Here is a tiny trained network, its code and every weight. The questions are about switching its units off for an input and a class, where a switched-off unit gives its printed mean instead of its output.

import numpy as np


def w(rows, s, z=0):
    codes = np.array(rows[::2]) - 128.0
    scale = np.full(codes.shape[1], s)
    scale[-1] = z or s
    return codes * scale


def f(y):
    return np.maximum(y, 0)


def log_softmax(a):
    a = a - a.max(-1, keepdims=True)
    return a - np.log(np.exp(a).sum(-1, keepdims=True))


def net(x, mask):
    res = np.array(x, float).reshape(1, 6) / 4 @ E
    y = f(res @ A[0][:, :-1].T + A[0][:, -1])
    res = res + np.where(mask, y, B[0][:, -1]) @ B[0][:, :-1]
    return log_softmax(res[-1] @ U[:, :-1].T + U[:, -1])


A, B = {}, {}
E = w([
[253,34,76,166,143,75,177,76,134,28],'x0',
[176,251,132,72,81,2,131,63,120,62],'x1',
[114,181,72,176,210,163,84,20,82,116],'x2',
[116,68,192,81,216,125,47,95,191,89],'x3',
[60,40,149,132,60,151,85,90,3,38],'x4',
[115,169,32,180,50,138,33,81,212,173],'x5',
],0.0099)
A[0] = w([
[145,55,62,119,64,153,97,87,30,70,230],'N1',
[135,152,92,156,99,86,21,88,139,174,203],'N2',
[242,115,101,223,162,12,252,86,31,54,248],'N3',
[142,124,50,207,158,232,83,91,173,158,214],'N4',
[104,62,153,188,80,146,154,140,125,135,200],'N5',
[158,150,144,144,71,168,226,168,157,208,214],'N6',
[112,153,170,74,207,141,159,173,182,243,210],'N7',
[58,39,87,90,91,236,105,80,45,2,206],'N8',
[131,46,234,12,128,134,169,197,60,162,254],'N9',
[70,137,140,160,199,166,106,90,78,171,229],'N10',
[122,109,135,129,140,216,17,110,79,197,222],'N11',
[63,189,59,6,87,38,118,102,153,93,222],'N12',
[164,139,79,186,56,51,138,159,64,157,119],'N13',
],0.008,0.0032)
B[0] = w([
[123,135,130,153,228,90,155,114,139,151,213],'N1',
[145,116,108,149,56,124,81,52,153,120,187],'N2',
[217,175,81,135,194,109,168,159,163,75,249],'N3',
[126,126,71,110,134,141,104,105,174,170,200],'N4',
[113,86,156,170,131,79,134,154,135,152,169],'N5',
[109,96,70,96,71,75,140,204,89,154,191],'N6',
[79,184,104,5,82,169,103,183,148,128,202],'N7',
[81,74,143,214,150,143,200,58,140,160,238],'N8',
[120,106,219,107,162,145,222,192,92,114,219],'N9',
[73,152,85,101,174,196,143,76,106,70,186],'N10',
[1,137,90,97,119,186,119,88,194,130,194],'N11',
[128,178,200,109,78,45,112,81,84,119,200],'N12',
[166,111,120,175,101,106,155,133,106,174,180],'N13',
],0.0087,0.02)
U = w([
[160,113,201,147,187,178,188,115,19,98,65],'0',
[245,178,51,137,169,93,147,103,128,87,249],'1',
[169,126,86,134,98,145,34,76,172,153,100],'2',
[69,110,108,216,152,151,135,69,147,135,13],'3',
[78,192,94,78,150,215,110,118,117,100,28],'4',
[110,177,215,122,81,50,59,68,144,67,159],'5',
[127,111,170,102,114,131,132,234,157,138,247],'6',
[145,162,59,162,61,106,134,137,76,170,42],'7',
],0.012,0.0016)

Each question gives the input, the list of numbers given to net, and the class t.
The units are the neurons (one row each of A and B). Each row of codes is followed by its name. A weight is (code - 128) times the scale printed after its matrix; where a second scale follows, it is the last column's (A, B and U).
mask holds one flag per neuron, in row order. A switched-off neuron (its flag False) gives its mean, the last column of its row in B, instead of its output. The means were averaged over made-up inputs and are rounded, as every weight is.
A unit's drop is (log p(t) with every unit on - log p(t) with that unit switched off) / (log p(t) with every unit on - log p(t) with every unit switched off).
unit that matters most: the unit with the biggest drop
top k neurons: the k neurons with the biggest drops, biggest first
drop of u: that unit's drop, to one decimal
input [0,-2,-2,8,-1,4], class 2: unit that matters most -> N9
input [-4,-4,3,0,-8,7], class 4: top 2 neurons -> (N7; N11)
input [-7,6,-8,-5,6,-4], class 0: top 2 neurons -> (N9; N7)
input [3,0,8,-1,1,-7], class 1: top 2 neurons -> (N3; N9)
input [-1,2,-1,5,-3,8], class 2: top 3 neurons -> (N9; N4; N2)
input [0,6,4,-8,8,-3], class 1: top 2 neurons -> (N3; N9)
input [2,-2,-2,4,-7,1], class 6: top 3 neurons -> (N10; N11; N2)
input [-6,7,8,-6,-7,7], class 5: top 2 neurons -> (N12; N2)
input [-3,1,0,-3,4,-1], class 0: top 2 neurons -> (N4; N2)
input [-6,4,1,-4,7,2], class 3: top 3 neurons -> (N8; N7; N1)
input [-3,-3,7,6,0,6], class 4: top 2 neurons -> (N10; N11)
input [-6,-4,-8,-7,8,-3], class 0: top 2 neurons -> (N9; N8)
input [-1,-2,-3,-3,-2,5], class 7: top 2 neurons -> (N6; N9)
input [-8,7,-2,-2,-2,-6], class 6: unit that matters most -> N9
input [5,2,5,-5,5,-8], class 1: drop of N3 -> 3.0
input [2,6,1,-7,7,2], class 1: drop of N3 -> 0.1
input [-5,8,6,-5,7,6], class 5: drop of N12 -> 3.0
input [-6,4,-7,3,6,-1], class 0: drop of N9 -> 1.3
